Below are the code and all the weights of a small trained network. Each question names an input and a class and asks about switching units off, where a switched-off unit gives its printed mean instead of its output.

import numpy as np


def w(rows, s, z=0):
    codes = np.array(rows[::2]) - 128.0
    scale = np.full(codes.shape[1], s)
    scale[-1] = z or s
    return codes * scale


def f(y):
    return y / 2 * (1 + np.tanh(0.7978845608 * (y + 0.044715 * y**3)))


def log_softmax(a):
    a = a - a.max(-1, keepdims=True)
    return a - np.log(np.exp(a).sum(-1, keepdims=True))


def net(x, mask):
    res = np.array(x, float).reshape(1, 7) / 4 @ E
    y = f(res @ A[0][:, :-1].T + A[0][:, -1])
    res = res + np.where(mask, y, B[0][:, -1]) @ B[0][:, :-1]
    return log_softmax(res[-1] @ U[:, :-1].T + U[:, -1])


A, B = {}, {}
E = w([
[228,100,253,9,165,38,36],'x0',
[141,105,118,98,138,150,201],'x1',
[133,112,109,106,124,149,152],'x2',
[119,146,145,147,130,107,103],'x3',
[127,146,152,159,133,102,85],'x4',
[58,36,251,145,42,180,155],'x5',
[29,54,108,103,254,204,99],'x6',
],0.0095)
A[0] = w([
[13,109,69,182,169,157,112,192],'N0',
[60,30,107,95,144,76,80,166],'N1',
[144,65,161,37,162,142,113,165],'N2',
[109,183,56,166,63,60,220,181],'N3',
[36,112,162,193,33,154,174,237],'N4',
[214,177,158,1,87,117,102,178],'N5',
[156,190,54,108,210,84,123,255],'N6',
[123,56,179,102,54,68,144,157],'N7',
[117,67,164,83,221,118,91,132],'N8',
[93,106,154,102,83,51,172,94],'N9',
[197,181,82,145,52,138,112,167],'N10',
],0.0085,0.0049)
B[0] = w([
[129,154,100,97,202,243,199,220],'N0',
[62,89,169,100,189,106,167,179],'N1',
[74,97,114,75,123,97,85,205],'N2',
[193,89,70,223,180,71,62,214],'N3',
[200,118,167,229,118,221,157,223],'N4',
[120,210,208,50,107,87,106,244],'N5',
[147,237,106,98,203,62,150,246],'N6',
[28,130,151,136,1,165,85,191],'N7',
[63,50,101,110,117,56,140,206],'N8',
[57,166,146,138,108,190,40,150],'N9',
[236,69,203,177,115,69,129,194],'N10',
],0.008,0.014)
U = w([
[171,110,57,200,171,98,107,154],'0',
[128,77,119,217,74,164,132,244],'1',
[59,195,24,128,181,171,163,255],'2',
[90,103,183,147,186,205,177,75],'3',
[148,197,197,73,127,108,176,108],'4',
[71,158,151,118,33,159,91,82],'5',
[62,143,87,74,193,86,125,42],'6',
[52,2,136,148,116,118,99,16],'7',
],0.0096,0.0018)

Each question gives the input, the list of numbers given to net, and the class t.
The units are the neurons (one row each of A and B). Each row of codes is followed by its name. A weight is (code - 128) times the scale printed after its matrix; where a second scale follows, it is the last column's (A, B and U).
mask holds one flag per neuron, in row order. A switched-off neuron (its flag False) gives its mean, the last column of its row in B, instead of its output. The means were averaged over made-up inputs and are rounded, as every weight is.
A unit's drop is (log p(t) with every unit on - log p(t) with that unit switched off) / (log p(t) with every unit on - log p(t) with every unit switched off).
The circuit of an input: a set's keep is (log p(t) with only the set's units on - log p(t) with every unit switched off) / (log p(t) with every unit on - log p(t) with every unit switched off). Starting from all 11 units, units are removed one at a time, each time the one whose removal leaves the highest keep (on an exact tie, the one counted first), for as long as the keep stays at least 0.8.
circuit, biggest first: the units of the circuit, biggest drop first
unit that matters most: the unit with the biggest drop
k most important neurons: the k neurons with the biggest drops, biggest first
drop of u: that unit's drop, to one decimal
input [-2,-4,5,-7,-7,-5,0], class 0: circuit, biggest first -> (N3, N5)
input [8,6,3,4,2,-4,3], class 6: unit that matters most -> N8
input [-5,-2,8,-4,6,2,1], class 3: circuit, biggest first -> (N0, N4)
input [1,-7,8,-2,1,4,-1], class 5: circuit, biggest first -> (N3, N7)
input [3,-8,7,5,1,3,1], class 7: 3 most important neurons -> (N6, N5, N1)
input [-8,-1,-6,-5,-7,-1,-6], class 0: 2 most important neurons -> (N3, N7)
input [8,-4,-1,-8,7,1,-7], class 5: 3 most important neurons -> (N7, N6, N9)
input [1,4,1,-5,-7,7,-5], class 5: 2 most important neurons -> (N7, N9)
input [-6,-5,6,-5,4,3,2], class 3: 2 most important neurons -> (N0, N4)
input [-2,-2,4,2,2,6,-3], class 1: 2 most important neurons -> (N4, N5)
input [5,6,-5,-5,3,1,8], class 7: 3 most important neurons -> (N6, N8, N5)
input [5,8,7,5,-3,2,1], class 7: 4 most important neurons -> (N6, N8, N2, N0)
input [3,1,5,3,7,7,-1], class 5: 2 most important neurons -> (N7, N3)
input [-4,8,-1,-1,-3,-7,-1], class 0: unit that matters most -> N3
input [7,1,0,2,0,5,1], class 7: 4 most important neurons -> (N8, N6, N1, N2)
input [3,-3,0,-6,2,7,-8], class 5: drop of N7 -> 0.1
input [6,-7,1,4,-6,4,-7], class 5: drop of N7 -> 0.4
input [-6,5,-6,8,1,-1,-3], class 0: drop of N3 -> 0.4
